Below are the code and all the weights of a small trained network. Each question names an input and a target symbol and asks about switching units off, where a switched-off unit gives its printed mean instead of its output.

import numpy as np


def w(rows, s, z=0):
    codes = np.array(rows[::2]) - 128.0
    scale = np.full(codes.shape[1], s)
    scale[-1] = z or s
    return codes * scale


def f(y):
    return y / 2 * (1 + np.tanh(0.7978845608 * (y + 0.044715 * y**3)))


def softmax(a):
    e = np.exp(a - a.max(-1, keepdims=True))
    return e / e.sum(-1, keepdims=True)


def log_softmax(a):
    a = a - a.max(-1, keepdims=True)
    return a - np.log(np.exp(a).sum(-1, keepdims=True))


def net(x, mask):
    ids = ['ΔΞΠΩαβγζηθμστ'.index(c) for c in x.split()]
    T = len(ids)
    res = E[ids] + P[:T]
    u = 0
    for l in range(2):
        q, k, v = (res @ M[l].T for M in (Q, K, V))
        z = softmax(np.where(np.tri(T) > 0, q @ k.T / 4**0.5, -1e9)) @ v
        res = res + np.where(mask[u], z, O[l][:, -1]) @ O[l][:, :-1]
        u += 1
        y = f(res @ A[l][:, :-1].T + A[l][:, -1])
        res = res + np.where(mask[u : u + 12], y, B[l][:, -1]) @ B[l][:, :-1]
        u += 12
    return log_softmax(res[-1] @ U[:, :-1].T + U[:, -1])


Q, K, V, O, A, B = {}, {}, {}, {}, {}, {}
E = w([
[158,144,63,161,158,166,205,132,96],'Δ',
[17,149,200,113,130,226,91,177,180],'Ξ',
[200,101,148,95,59,207,104,87,98],'Π',
[66,255,158,211,140,109,224,116,151],'Ω',
[123,97,102,145,96,55,58,159,219],'α',
[40,175,109,192,57,223,198,107,147],'β',
[176,98,111,24,77,204,77,79,82],'γ',
[96,68,130,127,173,78,182,96,149],'ζ',
[126,74,55,137,119,81,162,74,185],'η',
[208,151,63,66,115,98,149,129,77],'θ',
[176,66,57,137,123,250,79,119,131],'μ',
[168,121,99,16,227,127,154,207,169],'σ',
[74,119,140,201,41,152,93,90,83],'τ',
],0.019)
P = w([
[139,231,99,175,143,149,154,11,239],'0',
[190,143,135,116,187,103,72,40,146],'1',
[150,120,96,112,172,118,107,65,155],'2',
[162,128,122,115,135,107,129,91,163],'3',
[102,114,76,127,145,104,70,151,150],'4',
[145,73,107,128,134,108,141,124,118],'5',
[146,91,120,131,100,92,149,155,128],'6',
[109,84,97,142,99,107,132,192,128],'7',
[116,69,116,143,89,99,139,210,112],'8',
[110,72,106,171,76,80,147,214,120],'9',
],0.011)
Q[0] = w([
[92,149,164,58,183,189,57,89,34],'0.h0',
[77,202,196,80,91,175,67,65,153],'0.h0',
[166,232,207,151,106,177,96,174,53],'0.h0',
[69,3,59,109,87,141,215,145,121],'0.h0',
],0.0072)
K[0] = w([
[149,203,123,100,151,124,52,97,133],'0.h0',
[95,177,152,105,153,143,81,103,115],'0.h0',
[110,151,136,138,176,104,125,2,173],'0.h0',
[75,103,137,88,72,112,104,144,94],'0.h0',
],0.0093)
V[0] = w([
[154,244,190,43,145,68,173,235,195],'0.h0',
[110,65,87,189,237,193,177,87,110],'0.h0',
[143,162,119,148,186,255,76,118,129],'0.h0',
[64,126,35,130,193,49,168,111,152],'0.h0',
],0.0063)
O[0] = w([
[147,98,101,73,173,165,221,23,179,56],'0.h0',
[213,72,253,106,171,191,30,132,186,198],'0.h0',
[188,110,84,91,86,190,94,165,123,137],'0.h0',
[138,152,96,187,117,176,198,117,124,253],'0.h0',
],0.011,0.0045)
A[0] = w([
[116,99,65,155,22,223,208,179,188,71],'0.n0',
[192,137,79,148,141,109,147,235,77,177],'0.n1',
[83,184,140,110,141,110,62,102,99,173],'0.n2',
[116,114,144,179,105,132,78,115,112,131],'0.n3',
[164,220,175,237,181,115,90,139,208,252],'0.n4',
[104,85,98,188,139,106,80,80,254,183],'0.n5',
[42,177,124,176,114,247,125,216,87,128],'0.n6',
[169,152,134,7,153,83,163,86,109,83],'0.n7',
[74,148,199,128,99,193,129,62,173,159],'0.n8',
[120,82,53,26,155,55,138,124,158,162],'0.n9',
[108,179,96,166,13,231,139,39,143,62],'0.n10',
[69,169,150,134,139,103,162,48,154,165],'0.n11',
],0.0071,0.0023)
B[0] = w([
[130,67,133,102,211,50,74,151,109,231],'0.n0',
[151,132,153,190,132,152,146,175,155,208],'0.n1',
[108,76,129,118,75,150,129,67,231,133],'0.n2',
[91,69,205,54,197,148,123,127,104,183],'0.n3',
[92,120,103,213,69,253,180,125,73,229],'0.n4',
[215,117,199,154,121,197,170,86,190,254],'0.n5',
[139,109,165,56,125,65,161,78,154,218],'0.n6',
[168,166,63,173,145,134,32,173,145,190],'0.n7',
[18,79,188,41,83,101,113,95,106,169],'0.n8',
[136,102,139,18,137,33,125,82,112,226],'0.n9',
[174,137,141,178,106,138,66,140,55,211],'0.n10',
[196,209,95,124,165,95,87,158,79,170],'0.n11',
],0.007,0.0073)
Q[1] = w([
[83,169,146,113,159,151,149,90,200],'1.h0',
[67,233,120,84,215,167,27,147,27],'1.h0',
[224,181,140,174,225,80,139,188,222],'1.h0',
[119,187,133,254,182,98,61,62,137],'1.h0',
],0.0049)
K[1] = w([
[109,217,197,8,164,149,197,115,123],'1.h0',
[210,130,91,165,89,182,53,1,207],'1.h0',
[164,157,140,136,189,108,140,172,136],'1.h0',
[214,146,81,227,13,159,196,123,181],'1.h0',
],0.0062)
V[1] = w([
[33,63,127,136,191,100,63,3,169],'1.h0',
[40,175,199,109,193,111,206,231,29],'1.h0',
[71,159,153,183,143,190,94,94,119],'1.h0',
[152,133,221,122,112,191,95,127,80],'1.h0',
],0.0049)
O[1] = w([
[78,176,125,201,19,88,39,99,255,131],'1.h0',
[152,170,169,81,147,136,78,72,222,2],'1.h0',
[146,158,82,148,183,160,86,56,58,117],'1.h0',
[93,161,122,132,95,37,152,92,201,186],'1.h0',
],0.0095,0.0093)
A[1] = w([
[127,163,87,75,168,98,86,158,123,136],'1.n0',
[186,162,98,17,140,167,117,162,184,237],'1.n1',
[114,173,112,63,182,187,88,143,173,149],'1.n2',
[83,241,83,144,107,90,193,135,69,152],'1.n3',
[156,187,78,177,134,119,222,128,155,248],'1.n4',
[2,114,157,118,88,205,142,83,147,159],'1.n5',
[124,89,83,249,157,108,140,184,110,133],'1.n6',
[141,71,194,147,83,112,249,160,138,254],'1.n7',
[179,98,132,175,199,195,101,102,223,221],'1.n8',
[142,119,87,62,101,200,144,175,71,145],'1.n9',
[226,134,170,153,127,130,77,85,59,124],'1.n10',
[88,172,86,165,195,185,156,212,82,138],'1.n11',
],0.0083,0.0025)
B[1] = w([
[118,183,205,152,169,230,101,110,173,156],'1.n0',
[113,109,146,176,99,88,105,111,68,189],'1.n1',
[140,168,136,119,209,112,100,103,69,148],'1.n2',
[98,120,114,55,62,142,126,254,90,172],'1.n3',
[191,137,101,89,150,98,216,72,101,214],'1.n4',
[136,150,124,39,185,134,134,135,185,178],'1.n5',
[150,214,152,201,230,133,89,141,169,250],'1.n6',
[74,123,69,87,125,173,79,71,132,252],'1.n7',
[188,154,218,90,21,185,137,166,70,198],'1.n8',
[95,155,183,170,126,99,124,97,184,194],'1.n9',
[153,107,14,155,129,127,95,170,122,196],'1.n10',
[111,23,148,158,72,93,201,135,88,189],'1.n11',
],0.0077,0.014)
U = w([
[154,177,80,125,167,44,122,155,124,147],'Δ',
[185,157,201,92,141,91,99,105,46,154],'Ξ',
[130,216,136,91,132,179,111,125,122,254],'Π',
[109,114,85,133,142,115,115,125,130,108],'Ω',
[112,105,187,165,48,35,132,82,84,100],'α',
[130,133,127,136,128,179,93,214,134,59],'β',
[145,132,165,141,68,123,143,141,134,74],'γ',
[68,80,64,130,87,93,52,79,59,237],'ζ',
[122,81,72,98,172,122,131,89,120,43],'η',
[102,176,136,176,133,101,113,140,133,124],'θ',
[143,2,96,77,104,141,158,157,142,66],'μ',
[114,121,122,80,84,205,138,158,90,100],'σ',
[107,114,170,193,162,155,169,89,138,118],'τ',
],0.0084,0.0033)

Each question gives the input, a string of symbols that net reads in full, and the target symbol t.
The units are the heads (4 rows each of Q, K, V and O) and the neurons (one row each of A and B). Each row of codes is followed by its name. A weight is (code - 128) times the scale printed after its matrix; where a second scale follows, it is the last column's (O, A, B and U).
mask holds one flag per unit, layer by layer, with each layer's heads first. A switched-off unit (its flag False) gives its mean, the last column of its rows in O or B, instead of its output. The means were averaged over made-up inputs and are rounded, as every weight is.
A unit's drop is (log p(t) with every unit on - log p(t) with that unit switched off) / (log p(t) with every unit on - log p(t) with every unit switched off).
The circuit of an input: a set's keep is (log p(t) with only the set's units on - log p(t) with every unit switched off) / (log p(t) with every unit on - log p(t) with every unit switched off). Starting from the 12 units with the biggest drops (on a tie, the unit counted first), units are removed one at a time, each time the one whose removal leaves the highest keep (on an exact tie, the one counted first), for as long as the keep stays at least 0.8.
circuit, biggest first: the units of the circuit, biggest drop first
most important unit: the unit with the biggest drop
k most important neurons: the k neurons with the biggest drops, biggest first
k most important neurons of layer l: the k neurons of layer l with the biggest drops, biggest first
input μ η γ η α, target τ: most important unit	0.n5
input γ η α η, target Δ: 3 most important neurons	[0.n11 1.n6 1.n4]
input η ζ θ σ η ζ σ η, target μ: circuit, biggest first	[1.h0 1.n6]
input σ η Π θ η η μ α, target β: 2 most important neurons of layer 0	[0.n3 0.n6]
input σ α γ η η β α, target γ: 2 most important neurons	[0.n5 0.n0]
input θ θ η η β, target ζ: circuit, biggest first	[0.n0 0.n8]
input η σ Ω θ η, target η: 2 most important neurons	[0.n5 0.n9]
input η η α η θ Π μ Π τ η, target θ: circuit, biggest first	[0.h0 1.n6]
input Ξ Δ Ξ θ σ β Ξ μ μ β, target α: 4 most important neurons of layer 0	[0.n6 0.n0 0.n8 0.n10]
input ζ θ Π Δ Π μ σ α, target μ: circuit, biggest first	[1.h0 0.n5 1.n6]
input α α η σ Δ η, target σ: 2 most important neurons of layer 1	[1.n8 1.n7]
input Ω μ η μ Ω σ Ξ, target Π: circuit, biggest first	[1.h0 1.n5 0.n8]
input γ η α Δ η ζ, target τ: circuit, biggest first	[0.h0 0.n9]
input τ α τ Π σ α η μ, target β: 2 most important neurons of layer 0	[0.n9 0.n1]
input Π Π η, target ζ: circuit, biggest first	[0.h0]
input γ Ξ τ Ω σ η Π Π Δ, target τ: circuit, biggest first	[0.n1 1.n6 1.n11]
input μ ζ Δ Ξ η η θ Ω η, target Ξ: circuit, biggest first	[1.h0 0.n5 1.n8]
input η σ α, target μ: 2 most important neurons	[0.n5 0.n9]
input Ω μ Δ Ξ, target Π: circuit, biggest first	[1.n5 1.h0 0.n8]
input η μ σ η Ω γ, target ζ: most important unit	1.n6
input μ Ξ σ η σ θ, target Δ: 2 most important neurons of layer 0	[0.n7 0.n5]
input σ η θ θ μ τ Δ Ξ μ α, target β: 2 most important neurons	[1.n4 0.n6]
input η η σ, target Ξ: 2 most important neurons	[1.n1 0.n7]
input μ θ μ η θ α, target η: 2 most important neurons	[1.n7 0.n5]
input η η μ γ Π θ Δ, target τ: 2 most important neurons of layer 1	[1.n6 1.n9]
input θ Ξ ζ Π γ τ β η, target γ: circuit, biggest first	[1.h0 0.n5 1.n8 0.n8]
input α Π β θ η α Π β μ σ, target Ξ: most important unit	1.h0
input σ μ μ σ θ η τ η ζ, target τ: 2 most important neurons of layer 0	[0.n9 0.n8]
input η γ η σ Δ μ, target β: 2 most important neurons	[0.n9 1.n4]
input Π Ω α θ ζ, target η: 2 most important neurons of layer 1	[1.n8 1.n6]
